[[-17 -32 -22  -4  17]
 [ 18 -11  27  -1  12]
 [ 21 -41  48  44  26]
 [  3  17 -11 -49 -44]
 [  1  28  55   4  31]
 [ 28 -34  30  -8  34]
 [ 29 -14   8 -36  17]
 [ 56  37 -19  -2  46]
 [  2 -12 -29  24 -39]
 [ 23 -18 -29 -12 -29]]
->
[[ 21 -41  48  44  26]
 [ 28 -34  30  -8  34]
 [-17 -32 -22  -4  17]
 [ 23 -18 -29 -12 -29]
 [ 29 -14   8 -36  17]
 [  2 -12 -29  24 -39]
 [ 18 -11  27  -1  12]
 [  3  17 -11 -49 -44]
 [  1  28  55   4  31]
 [ 56  37 -19  -2  46]]

[[ 16  61  22  18]
 [-40   4  28 -26]]
->
[[-40   4  28 -26]
 [ 16  61  22  18]]

[[ 15  12  -3   0  -4 -18 -25 -25]
 [-16  -4  12  -9  -6  26  51 -22]
 [-13   7 -30 -11  21   3  32  -8]
 [ 15   3  17   3  10  -7 -13  17]
 [ 36   4  -8  -3   3   4  -8 -14]
 [-26   2  13 -17   7  41 -35  26]]
->
[[-16  -4  12  -9  -6  26  51 -22]
 [-26   2  13 -17   7  41 -35  26]
 [ 15   3  17   3  10  -7 -13  17]
 [ 36   4  -8  -3   3   4  -8 -14]
 [-13   7 -30 -11  21   3  32  -8]
 [ 15  12  -3   0  -4 -18 -25 -25]]

[[-26 -37  12]
 [-48 -48  24]
 [-56 -29  13]]
->
[[-48 -48  24]
 [-26 -37  12]
 [-56 -29  13]]

[[ 37  -7  26 -39  22  37 -39   0  30 -28 -46]
 [-46 -21 -17  41 -23  12  43   1  -2  65  33]
 [ 41  38  23 -49  20  29 -25 -10  23 -60  24]]
->
[[-46 -21 -17  41 -23  12  43   1  -2  65  33]
 [ 37  -7  26 -39  22  37 -39   0  30 -28 -46]
 [ 41  38  23 -49  20  29 -25 -10  23 -60  24]]

[[  7 -57  -7  45  -8 -35  42 -46  45 -31 -25   4 -42  11]
 [-14  10  35   8 -54   3 -14 -36 -33 -37  -4 -43 -53   6]
 [-27 -56  22 -50  45 -21 -16  44 -30   8  18  51  37 -18]]
->
[[  7 -57  -7  45  -8 -35  42 -46  45 -31 -25   4 -42  11]
 [-27 -56  22 -50  45 -21 -16  44 -30   8  18  51  37 -18]
 [-14  10  35   8 -54   3 -14 -36 -33 -37  -4 -43 -53   6]]

[[  5 -15  59]
 [ -2   8 -33]
 [  5   5  -1]
 [  0  -7  44]
 [  0  12 -32]
 [  4   0  15]
 [ -1   7 -24]]
->
[[  5 -15  59]
 [  0  -7  44]
 [  4   0  15]
 [  5   5  -1]
 [ -1   7 -24]
 [ -2   8 -33]
 [  0  12 -32]]
---
[[  2 -49   7]
 [  3  45  12]
 [  0 -13  -3]]
->
[[  3  45  12]
 [  0 -13  -3]]

[[-17   7   2 -31]
 [-12   2  -2 -14]
 [ -7   6   0 -16]
 [ -7   5  -3 -49]]
->
[[-12   2  -2]
 [ -7   6   0]]

[[-51   7  18  33 -20]
 [ -2   4   5 -16  -5]
 [-25  10  17  29 -24]
 [ -2 -11  -7  20 -14]
 [-14  -7  -8  -4  -8]]
->
[[ -2   4   5]
 [-25  10  17]]

[[ -3  -6   2  11   0]
 [ -8 -14  -8  -4   9]
 [-30 -21 -31 -45  62]
 [  0   1  -1 -12 -11]
 [-28 -12 -31 -38  52]]
->
[[ -8 -14  -8]
 [-30 -21 -31]]

[[-42 -34 -30  48]
 [-52 -28 -59  65]
 [-63  21 -23  11]
 [ 31 -39  60  40]]
->
[[-52 -28 -59]
 [-63  21 -23]]

[[-51  -2  -1 -41]
 [ 24  20   6  35]
 [ -9 -23  -7 -26]]
->
[[ 24  20   6]
 [ -9 -23  -7]]

[[ 29  -9  24   2]
 [-41 -69 -32 -43]
 [  6  60 -14  48]]
->
[[-41 -69 -32]
 [  6  60 -14]]
